Below is a small trained network, with its code and all its weights. Each question gives an input and a class and asks what happens when units are switched off, that is, made to give their printed mean instead of their output.

import numpy as np


def w(rows, s, z=0):
    codes = np.array(rows[::2]) - 128.0
    scale = np.full(codes.shape[1], s)
    scale[-1] = z or s
    return codes * scale


def f(y):
    return y / 2 * (1 + np.tanh(0.7978845608 * (y + 0.044715 * y**3)))


def log_softmax(a):
    a = a - a.max(-1, keepdims=True)
    return a - np.log(np.exp(a).sum(-1, keepdims=True))


def net(x, mask):
    res = np.array(x, float).reshape(1, 5) / 4 @ E
    y = f(res @ A[0][:, :-1].T + A[0][:, -1])
    res = res + np.where(mask, y, B[0][:, -1]) @ B[0][:, :-1]
    return log_softmax(res[-1] @ U[:, :-1].T + U[:, -1])


A, B = {}, {}
E = w([
[165,185,77,92,172,90,142],'x0',
[133,177,162,178,131,249,82],'x1',
[20,130,114,171,188,108,144],'x2',
[178,145,188,129,153,50,68],'x3',
[108,158,20,145,51,127,95],'x4',
],0.012)
A[0] = w([
[173,77,116,38,152,97,206,220],'neuron 0',
[127,119,97,87,92,141,168,167],'neuron 1',
[174,103,165,187,151,202,109,212],'neuron 2',
[127,170,33,130,10,106,116,149],'neuron 3',
[110,193,119,186,172,133,162,210],'neuron 4',
[166,160,172,159,151,135,45,176],'neuron 5',
[44,63,146,179,137,165,151,220],'neuron 6',
[86,83,102,108,72,144,126,255],'neuron 7',
[166,154,136,101,41,130,69,197],'neuron 8',
[76,127,189,147,114,188,164,89],'neuron 9',
],0.011,0.0037)
B[0] = w([
[164,23,191,144,157,98,192,254],'neuron 0',
[159,99,114,139,104,146,147,166],'neuron 1',
[68,154,219,109,194,190,70,213],'neuron 2',
[146,42,73,117,127,193,130,220],'neuron 3',
[95,143,94,117,218,122,117,180],'neuron 4',
[114,182,156,51,135,69,34,205],'neuron 5',
[44,174,154,241,88,85,152,217],'neuron 6',
[148,117,88,245,70,157,135,182],'neuron 7',
[136,84,134,71,107,149,74,200],'neuron 8',
[101,162,162,178,115,181,129,188],'neuron 9',
],0.011,0.013)
U = w([
[74,174,30,69,212,75,142,242],'0',
[239,79,245,114,147,60,221,244],'1',
[64,154,121,196,49,49,161,29],'2',
[184,188,203,1,122,104,45,130],'3',
[81,199,198,162,137,217,106,1],'4',
[202,98,76,116,62,205,104,61],'5',
],0.0098,0.0026)

Each question gives the input, the list of numbers given to net, and the class t.
The units are the neurons (one row each of A and B). Each row of codes is followed by its name. A weight is (code - 128) times the scale printed after its matrix; where a second scale follows, it is the last column's (A, B and U).
mask holds one flag per neuron, in row order. A switched-off neuron (its flag False) gives its mean, the last column of its row in B, instead of its output. The means were averaged over made-up inputs and are rounded, as every weight is.
A unit's drop is (log p(t) with every unit on - log p(t) with that unit switched off) / (log p(t) with every unit on - log p(t) with every unit switched off).
The circuit of an input: a set's keep is (log p(t) with only the set's units on - log p(t) with every unit switched off) / (log p(t) with every unit on - log p(t) with every unit switched off). Starting from all 10 units, units are removed one at a time, each time the one whose removal leaves the highest keep (on an exact tie, the one counted first), for as long as the keep stays at least 0.8.
circuit, biggest first: the units of the circuit, biggest drop first
k most important neurons: the k neurons with the biggest drops, biggest first
drop of u: that unit's drop, to one decimal
input [3,2,7,0,2], class 0: circuit, biggest first	[neuron 4]
input [-4,-6,-4,8,5], class 5: circuit, biggest first	[neuron 3; neuron 8]
input [2,8,-3,-2,5], class 5: 3 most important neurons	[neuron 3; neuron 6; neuron 8]
input [-5,-7,-5,7,5], class 5: 2 most important neurons	[neuron 3; neuron 8]
input [-2,4,7,1,8], class 2: 2 most important neurons	[neuron 6; neuron 2]
input [3,-5,7,-5,5], class 2: 2 most important neurons	[neuron 7; neuron 6]
input [-3,-2,2,6,0], class 3: circuit, biggest first	[neuron 0; neuron 6]
input [-6,-3,1,4,0], class 2: circuit, biggest first	[neuron 0; neuron 2]
input [4,0,1,-8,-4], class 1: 2 most important neurons	[neuron 0; neuron 2]
input [-8,2,-1,7,-7], class 3: 2 most important neurons	[neuron 5; neuron 7]
input [-5,2,-3,2,-5], class 4: 2 most important neurons	[neuron 2; neuron 9]
input [-7,-1,0,-8,-2], class 2: 2 most important neurons	[neuron 6; neuron 7]
input [-6,-3,-2,-6,-8], class 4: 3 most important neurons	[neuron 9; neuron 6; neuron 2]
input [5,3,1,-3,4], class 5: most important neuron	[neuron 3]
input [0,0,4,-4,0], class 2: 2 most important neurons	[neuron 2; neuron 6]
input [0,-5,8,-4,-6], class 2: drop of neuron 6	1.5
input [-1,5,-5,-1,2], class 3: drop of neuron 2	0.2
input [-4,-6,4,-8,-7], class 2: drop of neuron 6	1.3
input [-7,-4,1,7,7], class 5: drop of neuron 7	0.0
input [-1,4,-5,5,6], class 3: circuit, biggest first	[neuron 5]
